[[ 39 -30  15  -2   3   6 -40  20]
 [ 47 -37  18  -2   4   7 -47  24]
 [ 63 -52  22  -3   4   6 -56  33]
 [ 57 -47  21  -3   4   7 -53  30]
 [ 42 -34  17  -2   3   7 -44  22]
 [ 51 -42  20  -3   4   7 -50  27]
 [ 35 -28  14  -2   3   6 -36  18]
 [ 69 -59  23  -2   5   5 -57  37]
 [ 75 -66  23  -2   5   4 -58  41]]
=>
[[ 35 -28  14  -2   3   6 -36  18]
 [ 39 -30  15  -2   3   6 -40  20]
 [ 42 -34  17  -2   3   7 -44  22]
 [ 47 -37  18  -2   4   7 -47  24]
 [ 51 -42  20  -3   4   7 -50  27]
 [ 57 -47  21  -3   4   7 -53  30]
 [ 63 -52  22  -3   4   6 -56  33]
 [ 69 -59  23  -2   5   5 -57  37]
 [ 75 -66  23  -2   5   4 -58  41]]

[[  2   6 -13 -14  17 -10 -68 -63  79 -12 -23 -91  75]
 [ 11 -57  -9   4  14   3 -32 -27  71 -13  43 -49  46]
 [  7  22 -29 -20   0  15  64  58 -86  -2 -13  51 -78]
 [ 16 -35  34 -37  -7  12 -38 -39  26  48  11 -42  45]
 [  1  57 -16  -3  -8 -12 -39 -22  53  22 -45 -42  38]]
=>
[[  1  57 -16  -3  -8 -12 -39 -22  53  22 -45 -42  38]
 [  7  22 -29 -20   0  15  64  58 -86  -2 -13  51 -78]
 [  2   6 -13 -14  17 -10 -68 -63  79 -12 -23 -91  75]
 [ 16 -35  34 -37  -7  12 -38 -39  26  48  11 -42  45]
 [ 11 -57  -9   4  14   3 -32 -27  71 -13  43 -49  46]]

[[-31 -32  66  49  38  39   7 -32  63 -49  -8 -52]
 [-48 -45   6  14   0 -23  46  61 -47  84 -30  31]
 [-46  46 -58 -71  38  32  47  -2 -47  27 -38 -21]]
=>
[[-46  46 -58 -71  38  32  47  -2 -47  27 -38 -21]
 [-31 -32  66  49  38  39   7 -32  63 -49  -8 -52]
 [-48 -45   6  14   0 -23  46  61 -47  84 -30  31]]

[[-13   6   7 -11  -9]
 [  9  19  -5  -3 -18]
 [  7 -13  -5   4  -5]
 [-24 -28  67 -39  23]
 [  2  15  -7  -3 -20]
 [  9 -23  30  -8  26]]
=>
[[  9  19  -5  -3 -18]
 [  2  15  -7  -3 -20]
 [-13   6   7 -11  -9]
 [  7 -13  -5   4  -5]
 [  9 -23  30  -8  26]
 [-24 -28  67 -39  23]]

[[ 27 -40 -14 -44 -77 -18 -21 -40 -11  42 -21 -21 -17   5  40  17]
 [-27 -46 -27 -50 -33  13  35 -33  43 -34 -25 -49  -7  13  18 -23]
 [ 19 -69 -72 -30 -34  15  16  20  -1  -8 -67   4  -5   6   0   4]
 [ 24  66   5  48  41  21  11 -13  11   5  41  33 -50 -33 -24 -10]
 [ 36   6 -18 -81 -33 -42  20 -44 -11   0   5 -10  28  19 -47 -23]
 [ 28  16  38 -32 -34 -10 -75 -20 -31  65  22  14   5   3   8  26]]
=>
[[ 24  66   5  48  41  21  11 -13  11   5  41  33 -50 -33 -24 -10]
 [ 28  16  38 -32 -34 -10 -75 -20 -31  65  22  14   5   3   8  26]
 [ 36   6 -18 -81 -33 -42  20 -44 -11   0   5 -10  28  19 -47 -23]
 [ 27 -40 -14 -44 -77 -18 -21 -40 -11  42 -21 -21 -17   5  40  17]
 [-27 -46 -27 -50 -33  13  35 -33  43 -34 -25 -49  -7  13  18 -23]
 [ 19 -69 -72 -30 -34  15  16  20  -1  -8 -67   4  -5   6   0   4]]

[[ -4 -14   8   5]
 [ 23 -55  65  58]
 [ -4 -15   1  11]
 [-31  55 -73 -69]
 [  0  -2   7   2]
 [ -8  10 -19 -31]
 [-13  19 -25 -18]
 [-20  37 -43 -36]
 [ 11 -16  20  15]
 [ -3 -18  16  33]
 [ 15   7   6   3]]
=>
[[-31  55 -73 -69]
 [-20  37 -43 -36]
 [-13  19 -25 -18]
 [ -8  10 -19 -31]
 [ 15   7   6   3]
 [  0  -2   7   2]
 [ -4 -14   8   5]
 [ -4 -15   1  11]
 [ 11 -16  20  15]
 [ -3 -18  16  33]
 [ 23 -55  65  58]]

[[-48  39  18 -31  23  35  29  13  -2  13]
 [ 32 -25  39  38 -44   5  16  59 -29  13]
 [ 35  12  -5  18  24   1 -17   9  -1  19]
 [ 19  22   2  43 -20  -9  43 -52  73 -62]
 [ 11 -22  60   8  17 -21 -35 -41   5 -11]
 [ 57   6   3  19  12  20 -40  10 -16  20]
 [ 17 -18  28  22 -37   4  13  40 -19   6]
 [ -3  -7 -22 -34  -6   8  37 -33 -16  56]]
=>
[[-48  39  18 -31  23  35  29  13  -2  13]
 [ 19  22   2  43 -20  -9  43 -52  73 -62]
 [ 35  12  -5  18  24   1 -17   9  -1  19]
 [ 57   6   3  19  12  20 -40  10 -16  20]
 [ -3  -7 -22 -34  -6   8  37 -33 -16  56]
 [ 17 -18  28  22 -37   4  13  40 -19   6]
 [ 11 -22  60   8  17 -21 -35 -41   5 -11]
 [ 32 -25  39  38 -44   5  16  59 -29  13]]
---
[[-33   0  -2  54 -41]
 [-44  40 -11 -37 -82]]
=>
[[ 54 -41 -33   0  -2]
 [-37 -82 -44  40 -11]]

[[ -8 -28 -11  -8  13   3 -12  11]
 [-15  24  -2  -4 -19 -23  10 -11]
 [ 10  23   5  12  20 -15  20  27]
 [  5  -9  -3  31  27  -1  55  15]
 [ 12  26   8 -31 -15 -19  10  65]
 [ 15 -34  32 -25 -11 -31 -23  44]
 [-27 -29  -1 -40  -3 -26 -24 -40]
 [ 23  10 -15  16   0 -34  15 -35]
 [  6 -22 -14 -17 -66  22  10 -26]
 [ 23 -29 -10 -22 -28  23  -5 -54]]
=>
[[-12  11  -8 -28 -11  -8  13   3]
 [ 10 -11 -15  24  -2  -4 -19 -23]
 [ 20  27  10  23   5  12  20 -15]
 [ 55  15   5  -9  -3  31  27  -1]
 [ 10  65  12  26   8 -31 -15 -19]
 [-23  44  15 -34  32 -25 -11 -31]
 [-24 -40 -27 -29  -1 -40  -3 -26]
 [ 15 -35  23  10 -15  16   0 -34]
 [ 10 -26   6 -22 -14 -17 -66  22]
 [ -5 -54  23 -29 -10 -22 -28  23]]

[[ 14 -61  61 -52  44  25  -6  15 -10 -10]
 [ -2 -30  67 -38  46  -1 -20  -4 -18  -8]
 [  6  39 -36  40 -37   6   1  -5 -14   6]
 [-19  70 -40  46 -41 -43 -18 -26  -4   5]
 [-21  -9   5  -3   3 -33 -19 -20  15  -7]
 [ -3  57 -52  50 -50 -12  -3 -12  -6   7]
 [ -6  56 -53  52 -49 -16  -4  -8  -5   9]
 [-14 -39  21 -13  25 -23  -7 -25  22  -9]
 [-30  65 -11  43 -14 -59 -26 -50   0   3]]
=>
[[-10 -10  14 -61  61 -52  44  25  -6  15]
 [-18  -8  -2 -30  67 -38  46  -1 -20  -4]
 [-14   6   6  39 -36  40 -37   6   1  -5]
 [ -4   5 -19  70 -40  46 -41 -43 -18 -26]
 [ 15  -7 -21  -9   5  -3   3 -33 -19 -20]
 [ -6   7  -3  57 -52  50 -50 -12  -3 -12]
 [ -5   9  -6  56 -53  52 -49 -16  -4  -8]
 [ 22  -9 -14 -39  21 -13  25 -23  -7 -25]
 [  0   3 -30  65 -11  43 -14 -59 -26 -50]]

[[ 56 -36  33  29]
 [  8   5  19   6]
 [ 86 -61  42  47]
 [ 19  -5  16  13]
 [ 24 -23  13  21]
 [  7   8  19  19]
 [  0   9  22  14]
 [ 30 -20  12  16]
 [  2  -1  14  18]
 [ 12  -2  18  11]]
=>
[[ 33  29  56 -36]
 [ 19   6   8   5]
 [ 42  47  86 -61]
 [ 16  13  19  -5]
 [ 13  21  24 -23]
 [ 19  19   7   8]
 [ 22  14   0   9]
 [ 12  16  30 -20]
 [ 14  18   2  -1]
 [ 18  11  12  -2]]

[[  7   0  74  83]
 [ 73 -75  14  -1]
 [ 52 -54   4  -7]
 [ 63 -65   3 -11]
 [  5   2  72  81]
 [ 52 -56 -19 -35]
 [  5   2  68  76]
 [-88  91  -1  20]
 [ -8  15  60  70]
 [-65  68   0  16]]
=>
[[ 74  83   7   0]
 [ 14  -1  73 -75]
 [  4  -7  52 -54]
 [  3 -11  63 -65]
 [ 72  81   5   2]
 [-19 -35  52 -56]
 [ 68  76   5   2]
 [ -1  20 -88  91]
 [ 60  70  -8  15]
 [  0  16 -65  68]]

[[-12 -15  12  14 -28  -3 -38  12   8   1   4  -1  -6 -16 -11   7]
 [ 35  19  20 -13   0 -26   8 -24  -2   3  -9 -12  -3  -3 -26  27]
 [-30 -32  22  19 -55  -8 -78  18   7   9  30  -9  -9 -32 -31  30]
 [-22 -46  -4  43 -16  35 -28  42  28   0  -5   8  -9 -15 -19  -3]
 [-12 -12  18  11 -36 -10 -46   9   7   2   6  -3  -7 -19 -11   9]]
=>
[[-11   7 -12 -15  12  14 -28  -3 -38  12   8   1   4  -1  -6 -16]
 [-26  27  35  19  20 -13   0 -26   8 -24  -2   3  -9 -12  -3  -3]
 [-31  30 -30 -32  22  19 -55  -8 -78  18   7   9  30  -9  -9 -32]
 [-19  -3 -22 -46  -4  43 -16  35 -28  42  28   0  -5   8  -9 -15]
 [-11   9 -12 -12  18  11 -36 -10 -46   9   7   2   6  -3  -7 -19]]
